Below is a small trained network, with its code and all its weights. Each question gives an input and a target symbol and asks what happens when units are switched off, that is, made to give their printed mean instead of their output.

import numpy as np


def w(rows, s, z=0):
    codes = np.array(rows[::2]) - 128.0
    scale = np.full(codes.shape[1], s)
    scale[-1] = z or s
    return codes * scale


def norm(h):
    return h / np.sqrt((h * h).mean(-1, keepdims=True) + 1e-5)


def f(y):
    return np.maximum(y, 0)


def softmax(a):
    e = np.exp(a - a.max(-1, keepdims=True))
    return e / e.sum(-1, keepdims=True)


def log_softmax(a):
    a = a - a.max(-1, keepdims=True)
    return a - np.log(np.exp(a).sum(-1, keepdims=True))


def net(x, mask):
    ids = ['βγεζηθλμπσφω'.index(c) for c in x.split()]
    T = len(ids)
    res = E[ids] + P[:T]
    u = 0
    for l in range(3):
        q, k, v = (norm(res) @ M[l].T for M in (Q, K, V))
        z = softmax(np.where(np.tri(T) > 0, q @ k.T / 2**0.5, -1e9)) @ v
        res = res + np.where(mask[u], z, O[l][:, -1]) @ O[l][:, :-1]
        u += 1
        y = f(norm(res) @ A[l][:, :-1].T + A[l][:, -1])
        res = res + np.where(mask[u : u + 12], y, B[l][:, -1]) @ B[l][:, :-1]
        u += 12
    return log_softmax(norm(res)[-1] @ U[:, :-1].T + U[:, -1])


Q, K, V, O, A, B = {}, {}, {}, {}, {}, {}
E = w([
[87,86,152,125,90,89,135,100,227,120,135],'β',
[174,130,37,114,156,166,206,173,136,100,78],'γ',
[201,98,82,117,124,175,160,131,54,195,168],'ε',
[157,114,155,49,170,80,123,178,84,121,148],'ζ',
[93,99,98,178,139,72,90,136,129,65,124],'η',
[77,123,174,186,195,136,140,151,142,66,127],'θ',
[115,201,113,142,133,167,4,116,149,134,112],'λ',
[114,122,87,107,135,183,103,169,85,85,216],'μ',
[156,124,240,133,78,164,166,69,138,85,101],'π',
[131,46,87,190,136,107,127,155,101,139,141],'σ',
[36,136,105,102,96,99,145,109,90,77,122],'φ',
[108,150,163,179,172,146,194,71,92,164,66],'ω',
],0.023)
P = w([
[45,85,148,187,139,1,33,59,39,60,6],'0',
[114,84,119,180,164,14,67,91,73,61,110],'1',
[119,119,114,184,147,31,121,94,80,71,120],'2',
[122,131,122,182,148,40,114,80,99,86,143],'3',
[115,146,155,170,141,39,127,124,113,132,134],'4',
[115,146,152,163,179,89,121,127,105,114,137],'5',
[142,145,174,163,170,85,104,100,113,113,114],'6',
[132,200,172,168,144,95,156,151,145,159,151],'7',
[122,180,185,115,135,83,115,142,112,135,108],'8',
[112,175,191,95,149,84,98,132,112,169,115],'9',
[117,215,166,138,160,70,145,133,135,164,133],'10',
],0.0046)
Q[0] = w([
[72,158,140,76,185,142,157,155,132,74,109],'L0H1',
[176,2,186,165,36,123,125,97,231,184,146],'L0H1',
],0.025)
K[0] = w([
[147,148,108,170,113,169,111,108,114,110,103],'L0H1',
[168,71,254,82,135,84,95,160,126,138,161],'L0H1',
],0.029)
V[0] = w([
[148,89,75,79,150,149,168,155,255,100,47],'L0H1',
[186,178,72,52,144,137,162,200,106,109,58],'L0H1',
],0.0082)
O[0] = w([
[68,2,143,85,193,96,75,146,199,49,75,3],'L0H1',
[77,80,216,88,163,152,118,197,252,107,52,113],'L0H1',
],0.0053,0.0031)
A[0] = w([
[86,105,161,178,150,72,113,111,172,140,181,131],'L0N1',
[71,181,151,30,103,100,145,172,38,106,78,113],'L0N2',
[152,121,174,126,72,123,136,67,173,113,147,123],'L0N3',
[84,111,169,227,178,63,153,97,79,116,119,185],'L0N4',
[135,66,118,150,160,50,72,124,94,139,138,110],'L0N5',
[106,116,214,103,128,104,150,189,129,164,176,123],'L0N6',
[66,253,111,165,132,108,82,136,128,103,147,148],'L0N7',
[141,136,99,67,151,133,157,188,154,89,94,120],'L0N8',
[165,173,139,147,125,45,64,195,92,158,130,96],'L0N9',
[122,122,128,119,88,188,120,171,142,99,191,4],'L0N10',
[124,96,87,205,170,163,123,112,78,179,123,154],'L0N11',
[147,159,186,79,237,59,132,136,72,156,138,85],'L0N12',
],0.014,0.0031)
B[0] = w([
[151,67,118,24,144,113,129,102,141,111,187,154],'L0N1',
[83,201,149,196,111,78,199,78,128,49,212,244],'L0N2',
[145,93,204,67,109,101,220,95,106,147,152,145],'L0N3',
[115,119,84,76,150,248,133,91,133,97,152,249],'L0N4',
[139,107,141,143,122,122,188,154,140,148,209,159],'L0N5',
[184,143,149,148,121,153,49,102,185,128,147,151],'L0N6',
[168,74,127,177,108,97,48,106,112,48,76,243],'L0N7',
[117,203,122,120,149,99,187,159,79,133,76,149],'L0N8',
[190,148,100,206,164,115,132,110,217,130,84,166],'L0N9',
[36,116,158,137,192,132,122,108,119,187,172,133],'L0N10',
[138,133,57,121,80,230,118,167,111,214,153,184],'L0N11',
[183,238,115,75,145,139,120,84,154,157,156,176],'L0N12',
],0.013,0.017)
Q[1] = w([
[163,203,34,53,144,121,178,216,163,122,104],'L1H1',
[175,151,48,207,68,150,43,156,6,168,188],'L1H1',
],0.016)
K[1] = w([
[108,156,170,64,183,107,146,150,174,105,93],'L1H1',
[83,104,3,160,154,172,141,172,48,98,79],'L1H1',
],0.024)
V[1] = w([
[152,198,8,80,188,33,94,68,183,164,180],'L1H1',
[125,105,197,117,36,153,96,57,175,157,182],'L1H1',
],0.016)
O[1] = w([
[221,136,165,182,156,27,108,49,229,72,83,250],'L1H1',
[135,75,78,188,255,143,167,75,135,166,105,254],'L1H1',
],0.0092,0.0073)
A[1] = w([
[100,209,27,117,246,126,111,104,84,148,72,42],'L1N1',
[138,142,215,102,45,191,176,61,134,140,47,41],'L1N2',
[68,138,150,100,101,97,33,137,196,129,229,19],'L1N3',
[138,57,100,183,164,111,128,177,193,77,74,118],'L1N4',
[89,122,80,102,182,93,94,247,104,165,92,100],'L1N5',
[120,95,118,22,169,160,154,192,94,114,182,102],'L1N6',
[125,179,65,177,185,169,145,88,112,194,218,98],'L1N7',
[108,92,29,85,117,68,153,197,129,93,185,1],'L1N8',
[172,207,197,159,237,115,107,178,146,118,153,83],'L1N9',
[99,77,103,175,144,108,22,202,171,129,141,168],'L1N10',
[185,80,185,90,78,87,101,105,137,76,95,142],'L1N11',
[134,127,155,54,132,91,84,163,105,232,179,45],'L1N12',
],0.013,0.0023)
B[1] = w([
[191,127,66,47,182,190,61,83,117,116,87,185],'L1N1',
[153,120,106,164,144,230,81,46,120,112,150,154],'L1N2',
[109,137,108,101,218,41,173,133,134,246,128,143],'L1N3',
[177,115,80,82,108,100,141,144,32,169,159,170],'L1N4',
[82,184,207,204,121,115,191,80,158,107,129,136],'L1N5',
[181,139,177,241,122,101,92,101,222,103,102,170],'L1N6',
[19,211,160,133,176,105,78,223,105,188,118,250],'L1N7',
[152,163,82,133,124,130,110,89,64,152,53,142],'L1N8',
[149,134,95,171,114,53,121,78,189,108,188,165],'L1N9',
[88,96,128,202,165,127,68,111,91,177,153,157],'L1N10',
[19,138,159,180,120,164,80,140,154,184,74,174],'L1N11',
[188,111,104,35,133,89,157,90,86,91,145,133],'L1N12',
],0.014)
Q[2] = w([
[126,230,87,163,196,91,6,94,164,81,111],'L2H1',
[142,108,95,81,27,129,86,182,97,66,157],'L2H1',
],0.019)
K[2] = w([
[174,255,80,171,159,85,110,115,153,114,128],'L2H1',
[132,86,145,136,102,143,125,48,101,180,178],'L2H1',
],0.024)
V[2] = w([
[133,128,181,145,156,155,88,79,85,163,249],'L2H1',
[184,122,173,187,191,127,219,143,86,139,46],'L2H1',
],0.016)
O[2] = w([
[116,42,222,150,120,90,135,52,211,122,123,254],'L2H1',
[145,151,18,89,61,255,41,83,97,142,162,70],'L2H1',
],0.0085,0.0077)
A[2] = w([
[197,16,12,54,140,97,154,136,57,128,198,4],'L2N1',
[158,56,203,160,145,162,109,78,151,45,132,108],'L2N2',
[84,26,184,101,64,21,149,107,176,91,172,73],'L2N3',
[163,117,134,105,171,142,152,230,225,172,166,18],'L2N4',
[171,116,107,64,137,124,91,99,191,27,128,161],'L2N5',
[145,146,177,106,100,85,98,212,96,162,154,15],'L2N6',
[165,179,76,152,73,76,89,177,79,175,90,194],'L2N7',
[118,176,232,196,11,137,158,127,112,12,117,121],'L2N8',
[228,206,139,86,109,68,225,155,72,117,22,169],'L2N9',
[186,91,117,33,34,69,105,84,247,163,110,109],'L2N10',
[93,72,125,148,162,70,121,83,170,56,72,146],'L2N11',
[119,157,132,169,220,123,121,147,130,117,72,127],'L2N12',
],0.016,0.0029)
B[2] = w([
[130,86,56,70,176,49,198,99,100,151,180,142],'L2N1',
[138,153,160,112,32,52,124,135,137,118,154,224],'L2N2',
[85,117,177,137,148,144,138,175,186,109,18,203],'L2N3',
[145,122,103,171,49,92,182,168,126,99,90,147],'L2N4',
[87,90,164,109,145,92,140,183,124,105,179,185],'L2N5',
[165,160,167,48,208,148,107,136,77,160,143,133],'L2N6',
[156,96,174,154,136,96,142,115,109,27,111,155],'L2N7',
[105,125,60,187,203,142,209,152,47,66,217,252],'L2N8',
[50,131,158,98,5,97,99,90,167,184,145,141],'L2N9',
[97,104,113,154,214,190,155,91,175,167,49,156],'L2N10',
[136,131,93,98,179,203,157,139,102,138,41,239],'L2N11',
[146,107,117,96,61,157,121,123,140,155,166,196],'L2N12',
],0.021,0.019)
U = w([
[133,71,150,102,123,156,72,187,206,73,212,70],'β',
[219,165,163,96,129,116,151,193,91,153,129,150],'γ',
[172,75,105,193,110,109,53,82,103,119,99,191],'ε',
[151,95,50,193,70,141,140,218,194,184,165,121],'ζ',
[144,146,71,117,141,254,115,76,140,161,144,143],'η',
[95,70,141,112,169,127,155,133,195,167,58,200],'θ',
[174,48,46,81,146,87,158,90,118,181,180,125],'λ',
[60,114,151,172,170,81,52,173,121,194,183,69],'μ',
[138,93,214,158,86,157,173,49,108,181,184,72],'π',
[178,212,105,181,159,78,127,94,220,141,171,6],'σ',
[72,172,82,98,25,88,130,104,134,141,99,93],'φ',
[59,170,79,151,139,131,162,130,88,43,145,155],'ω',
],0.009,0.0021)

Each question gives the input, a string of symbols that net reads in full, and the target symbol t.
The units are the heads (2 rows each of Q, K, V and O) and the neurons (one row each of A and B). Each row of codes is followed by its name. A weight is (code - 128) times the scale printed after its matrix; where a second scale follows, it is the last column's (O, A, B and U).
mask holds one flag per unit, layer by layer, with each layer's heads first. A switched-off unit (its flag False) gives its mean, the last column of its rows in O or B, instead of its output. The means were averaged over made-up inputs and are rounded, as every weight is.
A unit's drop is (log p(t) with every unit on - log p(t) with that unit switched off) / (log p(t) with every unit on - log p(t) with every unit switched off).
The circuit of an input: a set's keep is (log p(t) with only the set's units on - log p(t) with every unit switched off) / (log p(t) with every unit on - log p(t) with every unit switched off). Starting from the 12 units with the biggest drops (on a tie, the unit counted first), units are removed one at a time, each time the one whose removal leaves the highest keep (on an exact tie, the one counted first), for as long as the keep stays at least 0.8.
units of the circuit, in order: the units of the circuit, biggest drop first
most important unit: the unit with the biggest drop
top k neurons: the k neurons with the biggest drops, biggest first
k most important neurons of layer l: the k neurons of layer l with the biggest drops, biggest first
drop when u is switched off: that unit's drop, to one decimal
input π π γ φ φ φ φ σ, target η: units of the circuit, in order	L2H1; L0N11; L0N8
input φ λ φ φ π, target π: top 2 neurons	L0N2; L0N3
input γ φ λ ω φ σ, target γ: most important unit	L1H1
input φ ω σ ω λ γ φ, target φ: top 3 neurons	L0N8; L1N3; L0N7
input ζ σ θ λ γ π ζ ω φ ζ, target θ: top 2 neurons	L0N12; L2N10
input σ γ ω φ ζ ζ φ σ, target θ: top 3 neurons	L0N11; L0N8; L2N10
input ω ω ω β ω φ φ γ ζ μ, target θ: 2 most important neurons of layer 0	L0N12; L0N2
input ζ β φ σ, target ζ: top 2 neurons	L0N11; L2N4
input λ γ φ φ η, target ε: 3 most important neurons of layer 1	L1N6; L1N8; L1N11
input γ φ φ λ π φ μ φ θ φ, target η: top 2 neurons	L0N3; L2N8
input φ σ φ η, target λ: top 2 neurons	L0N2; L2N1
input γ φ λ φ φ ω ω ε ε, target π: top 2 neurons	L2N9; L1N12
input ω φ ω ω ω λ λ π, target π: 2 most important neurons of layer 0	L0N3; L0N2
input σ λ γ λ η σ, target γ: top 2 neurons	L0N11; L2N6
input φ ε φ ε φ φ ζ π ε, target γ: top 2 neurons	L1N7; L0N4
input φ σ ω π σ η π φ φ λ γ, target η: 2 most important neurons of layer 0	L0N3; L0N2
input λ φ λ γ π, target η: most important unit	L2H1
input β γ ω, target λ: top 2 neurons	L2N1; L0N1
input η φ φ γ φ φ γ, target φ: top 4 neurons	L0N8; L2N9; L2N8; L1N5
input ω ω ζ φ φ γ ζ η, target θ: top 2 neurons	L1N7; L0N12
input φ φ γ φ ω φ φ φ φ μ, target σ: most important unit	L0N7
input η λ λ φ ζ θ φ ω θ ω γ, target θ: drop when L0N12 is switched off	0.6
input β λ β φ ζ η, target λ: drop when L2N1 is switched off	0.2
input β ω φ φ π φ ζ ω β γ φ, target λ: drop when L1N4 is switched off	0.4
input ε φ ζ ζ σ φ β ω φ ε, target γ: 2 most important neurons of layer 0	L0N4; L0N2
input ζ ζ ε φ λ φ θ, target β: drop when L0H1 is switched off	0.2
input γ φ λ φ φ ω ω λ, target μ: 3 most important neurons of layer 1	L1N10; L1N3; L1N11
input φ γ ε φ β ω μ β λ φ ζ, target θ: top neuron	L2N10
input σ ε φ φ φ λ η ω φ γ λ, target μ: 2 most important neurons of layer 1	L1N10; L1N3
input λ φ λ λ ω φ γ φ, target φ: 2 most important neurons of layer 1	L1N3; L1N7
